Below is a small trained network, with its code and all its weights. Each question gives an input and a target symbol and asks what happens when units are switched off, that is, made to give their printed mean instead of their output.

import numpy as np


def w(rows, s, z=0):
    codes = np.array(rows[::2]) - 128.0
    scale = np.full(codes.shape[1], s)
    scale[-1] = z or s
    return codes * scale


def f(y):
    return np.maximum(y, 0)


def softmax(a):
    e = np.exp(a - a.max(-1, keepdims=True))
    return e / e.sum(-1, keepdims=True)


def log_softmax(a):
    a = a - a.max(-1, keepdims=True)
    return a - np.log(np.exp(a).sum(-1, keepdims=True))


def net(x, mask):
    ids = ['ΘΠβεζλμστ'.index(c) for c in x.split()]
    T = len(ids)
    res = E[ids] + P[:T]
    u = 0
    for l in range(2):
        r = res
        for j in range(2):
            rows = slice(2 * j, 2 * j + 2)
            q, k, v = (r @ M[l][rows].T for M in (Q, K, V))
            z = softmax(np.where(np.tri(T) > 0, q @ k.T / 2**0.5, -1e9)) @ v
            o = O[l][rows]
            res = res + np.where(mask[u + j], z, o[:, -1]) @ o[:, :-1]
        u += 2
        y = f(res @ A[l][:, :-1].T + A[l][:, -1])
        res = res + np.where(mask[u : u + 4], y, B[l][:, -1]) @ B[l][:, :-1]
        u += 4
    return log_softmax(res[-1] @ U[:, :-1].T + U[:, -1])


Q, K, V, O, A, B = {}, {}, {}, {}, {}, {}
E = w([
[143,148,163,161,75],'Θ',
[5,106,182,195,87],'Π',
[92,56,254,138,75],'β',
[161,209,41,124,120],'ε',
[93,174,58,198,179],'ζ',
[189,143,136,178,160],'λ',
[229,96,171,67,139],'μ',
[150,55,192,159,208],'σ',
[147,106,32,16,159],'τ',
],0.0092)
P = w([
[170,95,88,192,126],'0',
[123,105,103,122,138],'1',
[121,92,150,174,143],'2',
[99,194,189,98,149],'3',
[143,151,120,126,129],'4',
[142,74,95,148,155],'5',
[93,221,205,48,170],'6',
[150,154,115,122,126],'7',
[158,95,108,166,155],'8',
[94,254,230,14,197],'9',
[157,158,109,115,123],'10',
[176,109,111,171,152],'11',
],0.014)
Q[0] = w([
[134,205,138,75,235],'0.h1',
[114,85,96,158,2],'0.h1',
[94,224,138,16,184],'0.h2',
[198,26,25,157,57],'0.h2',
],0.0079)
K[0] = w([
[88,232,205,49,198],'0.h1',
[162,25,73,170,114],'0.h1',
[143,121,76,235,67],'0.h2',
[99,249,207,94,196],'0.h2',
],0.012)
V[0] = w([
[107,179,202,52,222],'0.h1',
[68,254,201,64,152],'0.h1',
[84,152,136,138,3],'0.h2',
[184,161,153,173,93],'0.h2',
],0.0071)
O[0] = w([
[147,201,189,80,229,253],'0.h1',
[140,119,183,69,255,243],'0.h1',
[143,246,173,76,142,75],'0.h2',
[180,170,166,213,105,156],'0.h2',
],0.0049,0.0048)
A[0] = w([
[164,202,137,69,12,158],'0.n1',
[220,103,42,150,205,142],'0.n2',
[255,189,72,170,105,199],'0.n3',
[77,58,169,172,121,4],'0.n4',
],0.0077,0.0043)
B[0] = w([
[106,124,113,78,41,159],'0.n1',
[153,73,96,101,254,255],'0.n2',
[241,159,117,178,135,238],'0.n3',
[223,136,153,181,189,155],'0.n4',
],0.0088,0.0052)
Q[1] = w([
[75,255,162,59,62],'1.h1',
[88,94,54,75,77],'1.h1',
[9,226,100,2,5],'1.h2',
[138,27,45,113,111],'1.h2',
],0.0095)
K[1] = w([
[126,116,129,179,2],'1.h1',
[9,127,156,101,64],'1.h1',
[64,142,121,154,7],'1.h2',
[52,105,171,1,186],'1.h2',
],0.012)
V[1] = w([
[110,9,186,137,159],'1.h1',
[144,134,199,215,142],'1.h1',
[188,61,207,80,78],'1.h2',
[55,91,207,164,105],'1.h2',
],0.012)
O[1] = w([
[76,51,179,181,124,138],'1.h1',
[193,113,208,184,137,168],'1.h1',
[194,36,202,3,54,135],'1.h2',
[80,139,191,150,104,4],'1.h2',
],0.016)
A[1] = w([
[115,248,52,167,131,95],'1.n1',
[139,127,156,96,205,94],'1.n2',
[148,253,210,135,22,221],'1.n3',
[96,174,182,77,189,252],'1.n4',
],0.008,0.013)
B[1] = w([
[48,110,255,38,201,240],'1.n1',
[157,185,162,186,16,240],'1.n2',
[4,249,145,110,33,196],'1.n3',
[79,27,36,168,99,252],'1.n4',
],0.0079,0.014)
U = w([
[182,248,96,85,39,164],'Θ',
[59,165,93,217,75,204],'Π',
[89,99,231,46,78,133],'β',
[159,173,190,15,150,103],'ε',
[66,139,187,169,196,82],'ζ',
[207,202,90,244,132,143],'λ',
[219,43,163,12,72,56],'μ',
[119,30,200,199,142,52],'σ',
[55,68,2,107,99,255],'τ',
],0.0048,0.0045)

Each question gives the input, a string of symbols that net reads in full, and the target symbol t.
The units are the heads (2 rows each of Q, K, V and O) and the neurons (one row each of A and B). Each row of codes is followed by its name. A weight is (code - 128) times the scale printed after its matrix; where a second scale follows, it is the last column's (O, A, B and U).
mask holds one flag per unit, layer by layer, with each layer's heads first. A switched-off unit (its flag False) gives its mean, the last column of its rows in O or B, instead of its output. The means were averaged over made-up inputs and are rounded, as every weight is.
A unit's drop is (log p(t) with every unit on - log p(t) with that unit switched off) / (log p(t) with every unit on - log p(t) with every unit switched off).
The circuit of an input: a set's keep is (log p(t) with only the set's units on - log p(t) with every unit switched off) / (log p(t) with every unit on - log p(t) with every unit switched off). Starting from all 12 units, units are removed one at a time, each time the one whose removal leaves the highest keep (on an exact tie, the one counted first), for as long as the keep stays at least 0.8.
circuit, biggest first: the units of the circuit, biggest drop first
unit that matters most: the unit with the biggest drop
k most important neurons: the k neurons with the biggest drops, biggest first
k most important neurons of layer l: the k neurons of layer l with the biggest drops, biggest first
which heads matter: for each layer, one digit per head in row order, 1 if its drop is at least 0.15 and else 0, layers parted by /
input Θ ε τ μ τ Π β Π ε μ β, target β: most important neuron of layer 0 => 0.n3
input ε Θ β τ ζ Π Θ, target ε: which heads matter => 10 / 11
input Π ε τ τ ε ζ σ ε, target ε: circuit, biggest first => 1.n1, 0.n3, 1.h1, 1.h2
input τ Π σ, target τ: which heads matter => 00 / 10
input ε σ ε ε λ τ β μ, target μ: circuit, biggest first => 0.h1, 1.h2
input β σ ε Π Θ Π, target Π: 3 most important neurons => 0.n3, 1.n1, 1.n3
input Π ζ ε σ ζ ζ λ σ μ Θ β ζ, target ζ: circuit, biggest first => 0.h1, 0.n2, 1.h2, 1.n1
input β ζ Θ ζ Θ σ, target σ: which heads matter => 00 / 10
input ζ λ ζ Θ Π μ λ Π Θ τ, target ζ: circuit, biggest first => 1.h2, 0.h1
input Π ζ λ ε Π λ, target λ: 2 most important neurons of layer 1 => 1.n1, 1.n4
input μ σ μ μ τ τ τ ζ, target ζ: 3 most important neurons => 1.n1, 0.n2, 0.n3
input μ μ λ ε β ζ λ β Θ τ, target μ: circuit, biggest first => 0.h1, 1.h2, 0.n3, 1.n4
input σ τ Θ β μ β μ, target σ: which heads matter => 10 / 10
input λ σ λ Π ε μ μ β μ ε τ, target τ: circuit, biggest first => 0.h1, 1.h1, 0.n2, 1.n4
input Θ Π β τ β, target β: circuit, biggest first => 0.h1, 1.h2, 0.n2, 0.n3
input β τ ε ε Θ β Π, target β: circuit, biggest first => 1.h2, 0.n2
input Π Θ τ μ β β β Θ Θ μ, target Π: unit that matters most => 1.n4
input β σ τ ζ Π μ ε μ ε σ, target β: which heads matter => 11 / 01
input ζ τ β Π λ β μ, target ζ: circuit, biggest first => 1.h2, 1.n1
input β μ Π ζ μ μ σ, target β: 2 most important neurons of layer 0 => 0.n2, 0.n3
